Below is a small trained network, with its code and all its weights. Each question gives an input and a class and asks what happens when units are switched off, that is, made to give their printed mean instead of their output.

import numpy as np


def w(rows, s, z=0):
    codes = np.array(rows[::2]) - 128.0
    scale = np.full(codes.shape[1], s)
    scale[-1] = z or s
    return codes * scale


def norm(h):
    return h / np.sqrt((h * h).mean(-1, keepdims=True) + 1e-5)


def f(y):
    return y / 2 * (1 + np.tanh(0.7978845608 * (y + 0.044715 * y**3)))


def log_softmax(a):
    a = a - a.max(-1, keepdims=True)
    return a - np.log(np.exp(a).sum(-1, keepdims=True))


def net(x, mask):
    res = np.array(x, float).reshape(1, 7) / 4 @ E
    u = 0
    for l in range(3):
        y = f(norm(res) @ A[l][:, :-1].T + A[l][:, -1])
        res = res + np.where(mask[u : u + 11], y, B[l][:, -1]) @ B[l][:, :-1]
        u += 11
    return log_softmax(norm(res)[-1] @ U[:, :-1].T + U[:, -1])


A, B = {}, {}
E = w([
[136,172,194,92,85,96,108,128,162,148,123,225],'x0',
[163,154,144,255,152,126,111,191,121,141,90,151],'x1',
[126,123,126,129,128,125,127,130,127,128,127,132],'x2',
[54,212,70,112,143,160,123,204,150,126,171,131],'x3',
[131,130,126,124,128,129,127,126,130,134,129,126],'x4',
[111,88,140,156,38,213,114,150,61,123,188,163],'x5',
[181,129,117,86,177,170,22,124,110,69,123,148],'x6',
],0.0048)
A[0] = w([
[203,36,209,151,121,100,149,16,88,121,41,126,100],'0.n1',
[57,204,75,100,164,183,117,207,178,142,193,126,43],'0.n2',
[46,226,92,98,175,148,124,222,131,133,202,132,50],'0.n3',
[62,118,75,3,71,109,113,52,132,109,143,94,5],'0.n4',
[26,90,135,190,47,84,198,118,159,203,164,90,53],'0.n5',
[201,48,213,115,138,107,144,79,33,164,81,128,35],'0.n6',
[220,89,95,65,179,190,46,182,132,112,191,159,48],'0.n7',
[75,129,136,171,106,101,168,108,170,214,155,112,23],'0.n8',
[180,118,108,94,197,203,40,132,145,102,149,142,49],'0.n9',
[116,63,44,163,200,156,170,135,83,96,134,35,105],'0.n10',
[159,134,111,105,191,213,25,74,134,81,125,153,9],'0.n11',
],0.0032,0.0022)
B[0] = w([
[33,152,103,171,114,85,55,163,180,146,209,94,252],'0.n1',
[93,46,152,181,90,59,43,92,175,146,144,100,224],'0.n2',
[113,94,142,210,86,55,27,78,167,138,180,74,238],'0.n3',
[174,92,223,118,187,128,171,254,148,135,188,114,185],'0.n4',
[138,191,149,110,73,70,137,137,59,14,51,85,226],'0.n5',
[38,125,83,167,103,108,38,154,169,126,163,130,179],'0.n6',
[103,131,124,92,55,83,168,136,85,98,66,92,184],'0.n7',
[128,114,125,101,114,106,109,157,92,45,69,126,142],'0.n8',
[98,163,152,108,99,65,155,174,109,76,77,85,171],'0.n9',
[177,159,116,112,67,183,134,109,233,128,91,205,221],'0.n10',
[87,138,144,129,69,94,108,140,80,77,37,103,165],'0.n11',
],0.0044,0.002)
A[1] = w([
[206,2,194,169,108,80,122,29,116,139,107,114,57],'1.n1',
[161,158,145,164,194,130,149,130,130,137,146,135,94],'1.n2',
[53,129,103,117,140,142,99,194,155,144,154,121,5],'1.n3',
[110,71,62,151,150,187,150,139,118,118,121,17,75],'1.n4',
[116,72,54,138,171,190,158,119,99,138,85,39,69],'1.n5',
[141,86,128,133,163,165,33,132,166,146,175,135,50],'1.n6',
[110,162,200,62,72,122,110,155,179,188,102,233,40],'1.n7',
[112,98,140,140,112,104,104,130,153,118,141,127,55],'1.n8',
[172,127,154,198,120,178,138,199,126,124,130,153,46],'1.n9',
[144,150,116,95,183,163,56,143,101,84,133,145,12],'1.n10',
[201,68,150,117,157,137,98,58,89,112,98,149,39],'1.n11',
],0.0043,0.0021)
B[1] = w([
[3,186,81,172,102,63,31,178,196,156,217,77,178],'1.n1',
[144,80,112,90,145,167,115,171,112,145,107,131,107],'1.n2',
[122,108,170,178,106,51,111,94,143,157,163,122,137],'1.n3',
[194,185,163,158,73,139,118,70,200,100,133,215,232],'1.n4',
[202,160,183,142,64,168,138,112,234,76,128,225,177],'1.n5',
[80,157,156,163,69,66,208,158,126,139,83,112,161],'1.n6',
[245,133,59,221,103,203,158,78,210,19,136,120,249],'1.n7',
[113,221,139,151,155,123,123,123,109,121,169,110,148],'1.n8',
[169,87,163,71,190,137,138,131,88,198,159,133,164],'1.n9',
[115,148,164,98,23,88,166,181,135,143,59,87,128],'1.n10',
[75,218,134,132,61,98,120,181,136,117,143,52,102],'1.n11',
],0.004,0.0017)
A[2] = w([
[178,176,159,145,106,112,122,116,159,118,145,227,75],'2.n1',
[102,74,125,141,74,243,118,152,34,145,165,155,68],'2.n2',
[98,117,145,13,123,111,153,67,138,126,161,121,143],'2.n3',
[42,195,58,127,122,139,95,204,157,149,160,126,3],'2.n4',
[101,134,150,160,90,99,237,137,134,179,107,101,57],'2.n5',
[115,74,148,34,121,169,143,104,125,137,171,127,88],'2.n6',
[130,136,116,104,224,103,137,136,166,166,94,112,91],'2.n7',
[124,137,99,103,227,105,137,108,172,158,59,119,57],'2.n8',
[156,154,142,113,137,120,64,140,72,91,70,119,93],'2.n9',
[92,156,136,168,70,90,254,128,133,173,105,121,85],'2.n10',
[173,130,157,207,193,129,111,209,84,223,58,159,65],'2.n11',
],0.0054,0.0019)
B[2] = w([
[140,83,56,119,117,195,165,81,169,106,113,60,204],'2.n1',
[151,215,139,82,185,2,193,32,107,199,68,178,255],'2.n2',
[153,77,119,225,196,206,116,220,107,153,132,103,213],'2.n3',
[108,51,182,159,126,64,61,82,134,163,142,93,170],'2.n4',
[132,139,129,83,114,155,64,172,77,71,86,96,175],'2.n5',
[121,121,126,199,226,140,172,174,114,175,127,116,172],'2.n6',
[140,133,167,134,66,132,168,77,33,180,175,167,169],'2.n7',
[114,168,157,140,44,92,171,45,13,175,138,246,181],'2.n8',
[36,77,88,89,92,172,169,180,89,118,78,86,169],'2.n9',
[108,106,95,29,138,177,32,172,97,74,51,130,211],'2.n10',
[120,58,141,61,208,184,173,176,147,120,234,67,225],'2.n11',
],0.0053,0.0032)
U = w([
[44,123,137,184,97,49,21,117,184,155,187,77,247],'0',
[85,137,117,53,92,139,109,195,37,63,1,81,202],'1',
[149,186,150,111,134,77,209,21,30,201,126,189,39],'2',
[148,63,150,126,232,205,192,210,119,159,202,83,172],'3',
[205,144,96,141,76,218,154,67,246,75,107,144,2],'4',
],0.0078,0.00061)

Each question gives the input, the list of numbers given to net, and the class t.
The units are the neurons (one row each of A and B). Each row of codes is followed by its name. A weight is (code - 128) times the scale printed after its matrix; where a second scale follows, it is the last column's (A, B and U).
mask holds one flag per neuron, layer by layer. A switched-off neuron (its flag False) gives its mean, the last column of its row in B, instead of its output. The means were averaged over made-up inputs and are rounded, as every weight is.
A unit's drop is (log p(t) with every unit on - log p(t) with that unit switched off) / (log p(t) with every unit on - log p(t) with every unit switched off).
The circuit of an input: a set's keep is (log p(t) with only the set's units on - log p(t) with every unit switched off) / (log p(t) with every unit on - log p(t) with every unit switched off). Starting from the 12 units with the biggest drops (on a tie, the unit counted first), units are removed one at a time, each time the one whose removal leaves the highest keep (on an exact tie, the one counted first), for as long as the keep stays at least 0.8.
circuit, biggest first: the units of the circuit, biggest drop first
k most important neurons: the k neurons with the biggest drops, biggest first
k most important neurons of layer l: the k neurons of layer l with the biggest drops, biggest first
input [-1,3,-1,-6,2,-6,1], class 0: circuit, biggest first -> (1.n1)
input [-6,1,-8,-3,-6,-6,1], class 2: 3 most important neurons -> (2.n8 1.n7 2.n7)
input [-3,2,1,3,1,4,1], class 2: 2 most important neurons -> (2.n2 0.n1)
input [-6,5,-5,5,5,0,-5], class 4: circuit, biggest first -> (1.n4 0.n1 1.n5)
input [-8,2,-8,-7,0,5,-5], class 4: circuit, biggest first -> (1.n4 1.n5)
input [7,3,-6,5,-4,-8,0], class 2: circuit, biggest first -> (2.n8 2.n7)
input [6,6,-4,2,4,-5,-7], class 1: 2 most important neurons -> (2.n10 2.n5)
input [5,-1,-1,-3,-3,1,3], class 4: 3 most important neurons -> (1.n7 0.n3 0.n2)
input [4,7,8,-5,-8,6,-1], class 3: circuit, biggest first -> (2.n11 1.n9)
input [3,-6,0,-5,-2,-5,-6], class 1: 3 most important neurons of layer 2 -> (2.n10 2.n5 2.n11)
input [4,-1,0,-4,4,5,4], class 2: 3 most important neurons -> (2.n2 0.n3 0.n2)
input [7,3,-7,-2,1,3,-8], class 1: 2 most important neurons of layer 0 -> (0.n5 0.n10)
input [-4,-4,7,-2,5,6,-8], class 1: 2 most important neurons -> (2.n10 0.n5)
input [8,4,-4,2,-3,2,-5], class 4: circuit, biggest first -> (1.n7)
input [6,5,-7,4,-4,-5,2], class 4: 3 most important neurons of layer 2 -> (2.n1 2.n2 2.n3)
input [-2,-7,0,5,7,-3,1], class 3: 3 most important neurons of layer 0 -> (0.n1 0.n4 0.n6)
input [1,7,-4,0,3,6,-3], class 3: 2 most important neurons -> (2.n11 2.n8)
input [-8,1,1,-3,0,-2,-6], class 4: 2 most important neurons -> (1.n5 1.n4)
input [5,4,-5,1,-4,2,-5], class 1: 3 most important neurons -> (0.n5 2.n10 0.n10)
input [-5,5,3,7,7,7,6], class 0: most important neuron -> (0.n3)
input [5,-8,5,-6,-3,6,-3], class 3: circuit, biggest first -> (2.n3 2.n6)
input [-8,-2,0,1,7,-8,6], class 2: 2 most important neurons of layer 2 -> (2.n8 2.n7)
input [6,-3,-2,-6,8,-4,3], class 0: 2 most important neurons -> (1.n1 0.n10)
input [1,6,6,1,5,-1,5], class 3: 2 most important neurons -> (2.n11 0.n5)
input [2,6,-1,-1,-2,-4,-2], class 3: 2 most important neurons -> (2.n11 2.n2)
input [2,-1,-2,-1,-4,1,-2], class 1: 2 most important neurons -> (0.n5 0.n10)
input [-3,1,5,6,6,-8,4], class 2: circuit, biggest first -> (2.n8)
